Here is a tiny trained network, its code and every weight. The questions are about switching its units off for an input and a class, where a switched-off unit gives its printed mean instead of its output.

import numpy as np


def w(rows, s, z=0):
    codes = np.array(rows[::2]) - 128.0
    scale = np.full(codes.shape[1], s)
    scale[-1] = z or s
    return codes * scale


def norm(h):
    return h / np.sqrt((h * h).mean(-1, keepdims=True) + 1e-5)


def f(y):
    return y / 2 * (1 + np.tanh(0.7978845608 * (y + 0.044715 * y**3)))


def log_softmax(a):
    a = a - a.max(-1, keepdims=True)
    return a - np.log(np.exp(a).sum(-1, keepdims=True))


def net(x, mask):
    res = np.array(x, float).reshape(1, 7) / 4 @ E
    u = 0
    for l in range(2):
        y = f(norm(res) @ A[l][:, :-1].T + A[l][:, -1])
        res = res + np.where(mask[u : u + 8], y, B[l][:, -1]) @ B[l][:, :-1]
        u += 8
    return log_softmax(norm(res)[-1] @ U[:, :-1].T + U[:, -1])


A, B = {}, {}
E = w([
[78,234,106,34],'x0',
[129,127,126,129],'x1',
[131,128,132,129],'x2',
[78,147,253,140],'x3',
[128,129,129,126],'x4',
[128,127,127,129],'x5',
[181,218,125,214],'x6',
],0.002)
A[0] = w([
[159,2,142,237,87],'0.n0',
[183,66,137,50,138],'0.n1',
[194,134,128,96,188],'0.n2',
[131,87,149,92,28],'0.n3',
[175,201,134,200,126],'0.n4',
[93,114,243,112,1],'0.n5',
[159,90,107,101,45],'0.n6',
[126,114,111,158,142],'0.n7',
],0.0043,0.0014)
B[0] = w([
[210,147,194,2,250],'0.n0',
[44,137,101,190,161],'0.n1',
[94,143,145,133,154],'0.n2',
[94,138,61,128,113],'0.n3',
[29,123,75,163,169],'0.n4',
[64,116,99,178,140],'0.n5',
[76,95,85,135,119],'0.n6',
[158,106,173,145,140],'0.n7',
],0.0035,0.0022)
A[1] = w([
[122,211,115,37,1],'1.n0',
[82,168,88,132,176],'1.n1',
[192,216,132,219,136],'1.n2',
[209,125,2,83,103],'1.n3',
[91,160,240,103,172],'1.n4',
[83,48,127,57,218],'1.n5',
[182,60,160,179,228],'1.n6',
[107,204,121,63,147],'1.n7',
],0.0058,0.00082)
B[1] = w([
[196,91,166,78,190],'1.n0',
[141,102,152,112,167],'1.n1',
[81,157,79,52,207],'1.n2',
[86,78,210,234,252],'1.n3',
[149,58,95,215,224],'1.n4',
[125,254,80,132,229],'1.n5',
[139,142,112,41,198],'1.n6',
[185,81,129,112,199],'1.n7',
],0.0056,0.0025)
U = w([
[252,88,178,32,145],'0',
[64,76,154,254,248],'1',
[24,239,31,82,2],'2',
],0.0062,0.00092)

Each question gives the input, the list of numbers given to net, and the class t.
The units are the neurons (one row each of A and B). Each row of codes is followed by its name. A weight is (code - 128) times the scale printed after its matrix; where a second scale follows, it is the last column's (A, B and U).
mask holds one flag per neuron, layer by layer. A switched-off neuron (its flag False) gives its mean, the last column of its row in B, instead of its output. The means were averaged over made-up inputs and are rounded, as every weight is.
A unit's drop is (log p(t) with every unit on - log p(t) with that unit switched off) / (log p(t) with every unit on - log p(t) with every unit switched off).
The circuit of an input: a set's keep is (log p(t) with only the set's units on - log p(t) with every unit switched off) / (log p(t) with every unit on - log p(t) with every unit switched off). Starting from the 12 units with the biggest drops (on a tie, the unit counted first), units are removed one at a time, each time the one whose removal leaves the highest keep (on an exact tie, the one counted first), for as long as the keep stays at least 0.8.
circuit, biggest first: the units of the circuit, biggest drop first
unit that matters most: the unit with the biggest drop
k most important neurons: the k neurons with the biggest drops, biggest first
top k neurons in layer l: the k neurons of layer l with the biggest drops, biggest first
drop when u is switched off: that unit's drop, to one decimal
input [7,6,3,-7,-6,-5,7], class 0: circuit, biggest first : [1.n0]
input [0,-1,-8,-2,-6,-7,3], class 2: 2 most important neurons : [1.n2 0.n0]
input [5,-3,-1,-7,4,4,-5], class 1: 2 most important neurons : [1.n3 0.n0]
input [1,5,-7,6,-8,-5,7], class 2: 4 most important neurons : [1.n2 1.n3 0.n0 0.n1]
input [-8,-7,-8,0,8,-5,6], class 0: 2 most important neurons : [0.n0 1.n5]
input [1,7,5,-7,5,5,7], class 1: 4 most important neurons : [1.n3 1.n5 1.n6 0.n1]
input [-3,-1,4,-7,-6,5,-6], class 1: 2 most important neurons : [1.n3 1.n2]
input [3,-3,3,6,8,1,-5], class 1: top 3 neurons in layer 1 : [1.n4 1.n2 1.n6]
input [-6,2,-2,6,1,-3,7], class 2: circuit, biggest first : [1.n2 1.n3]
input [-5,6,0,-4,-6,-4,6], class 2: 4 most important neurons : [1.n2 0.n4 1.n0 1.n7]
input [0,1,5,-1,-1,-2,2], class 2: 2 most important neurons : [0.n0 1.n2]
input [-1,-8,-6,-4,-2,2,-4], class 1: 3 most important neurons : [1.n3 1.n2 0.n4]
input [0,-4,-7,-7,2,6,-7], class 1: 4 most important neurons : [1.n3 1.n2 1.n6 0.n4]
input [3,-3,8,3,0,8,-8], class 2: circuit, biggest first : [1.n5]
input [7,3,-1,-6,1,0,-6], class 0: top 2 neurons in layer 1 : [1.n0 1.n7]
input [5,-5,7,-4,6,-5,3], class 0: top 2 neurons in layer 1 : [1.n0 1.n4]
input [-5,2,0,-6,6,-6,-8], class 2: 2 most important neurons : [1.n5 1.n4]
input [2,-7,2,-5,5,-7,-3], class 1: 2 most important neurons : [1.n3 0.n0]
input [-4,4,-5,0,-7,6,8], class 2: 2 most important neurons : [1.n2 0.n4]
input [2,0,-7,-1,-6,7,-7], class 2: unit that matters most : 1.n5
input [-7,1,1,6,7,-5,5], class 0: top 2 neurons in layer 0 : [0.n0 0.n1]
input [-2,4,-8,7,-4,-3,8], class 2: top 2 neurons in layer 1 : [1.n2 1.n3]
input [-7,-1,-1,4,-6,-2,-2], class 0: top 2 neurons in layer 1 : [1.n3 1.n6]
input [5,-7,-1,-7,-8,6,-2], class 1: top 2 neurons in layer 1 : [1.n3 1.n6]
input [0,8,1,-6,-7,4,1], class 1: drop when 1.n1 is switched off : 0.0
